Below is a small trained network, with its code and all its weights. Each question gives an input and a class and asks what happens when units are switched off, that is, made to give their printed mean instead of their output.

import numpy as np


def w(rows, s, z=0):
    codes = np.array(rows[::2]) - 128.0
    scale = np.full(codes.shape[1], s)
    scale[-1] = z or s
    return codes * scale


def f(y):
    return np.maximum(y, 0)


def log_softmax(a):
    a = a - a.max(-1, keepdims=True)
    return a - np.log(np.exp(a).sum(-1, keepdims=True))


def net(x, mask):
    res = np.array(x, float).reshape(1, 2) / 4 @ E
    y = f(res @ A[0][:, :-1].T + A[0][:, -1])
    res = res + np.where(mask, y, B[0][:, -1]) @ B[0][:, :-1]
    return log_softmax(res[-1] @ U[:, :-1].T + U[:, -1])


A, B = {}, {}
E = w([
[83,134,124,189,244],'x0',
[17,75,17,121,105],'x1',
],0.011)
A[0] = w([
[91,112,57,119,110,44],'n1',
[83,83,105,133,111,67],'n2',
[83,127,146,201,207,53],'n3',
[56,30,109,191,82,50],'n4',
[115,117,138,143,124,254],'n5',
[178,205,193,142,123,54],'n6',
[83,95,110,102,108,100],'n7',
[111,137,145,20,78,49],'n8',
[176,169,157,154,145,62],'n9',
[173,148,88,54,65,85],'n10',
[82,142,114,103,121,228],'n11',
[141,115,135,122,43,131],'n12',
[47,123,68,141,89,150],'n13',
[100,138,103,208,247,127],'n14',
],0.011,0.0094)
B[0] = w([
[29,125,143,207,116,179],'n1',
[76,105,172,186,86,169],'n2',
[20,195,72,89,37,195],'n3',
[77,82,167,144,100,197],'n4',
[187,106,117,112,174,236],'n5',
[67,106,214,172,95,191],'n6',
[119,109,193,128,110,176],'n7',
[5,182,107,93,39,171],'n8',
[76,104,144,158,84,164],'n9',
[80,145,78,96,101,196],'n10',
[210,95,137,149,214,225],'n11',
[116,165,78,68,122,200],'n12',
[137,84,156,137,142,244],'n13',
[105,155,71,96,109,251],'n14',
],0.012,0.011)
U = w([
[78,145,25,47,96,61],'0',
[98,70,242,213,124,42],'1',
[250,87,105,93,234,255],'2',
],0.014,0.0096)

Each question gives the input, the list of numbers given to net, and the class t.
The units are the neurons (one row each of A and B). Each row of codes is followed by its name. A weight is (code - 128) times the scale printed after its matrix; where a second scale follows, it is the last column's (A, B and U).
mask holds one flag per neuron, in row order. A switched-off neuron (its flag False) gives its mean, the last column of its row in B, instead of its output. The means were averaged over made-up inputs and are rounded, as every weight is.
A unit's drop is (log p(t) with every unit on - log p(t) with that unit switched off) / (log p(t) with every unit on - log p(t) with every unit switched off).
unit that matters most: the unit with the biggest drop
k most important neurons: the k neurons with the biggest drops, biggest first
drop of u: that unit's drop, to one decimal
input [6,-5], class 0: unit that matters most : n14
input [-3,1], class 2: 2 most important neurons : (n3 n14)
input [3,0], class 2: 2 most important neurons : (n8 n10)
input [5,6], class 1: 3 most important neurons : (n13 n4 n12)
input [5,-4], class 0: 2 most important neurons : (n14 n3)
input [4,-4], class 0: 3 most important neurons : (n14 n11 n13)
input [3,-1], class 2: 2 most important neurons : (n8 n10)
input [8,-7], class 0: 2 most important neurons : (n14 n3)
input [4,5], class 1: 2 most important neurons : (n12 n13)
input [-1,-3], class 2: 2 most important neurons : (n1 n4)
input [-1,4], class 1: drop of n13 : 0.0
input [7,8], class 1: drop of n13 : 0.7
input [3,4], class 1: drop of n12 : 0.3
input [8,1], class 0: drop of n3 : 0.1
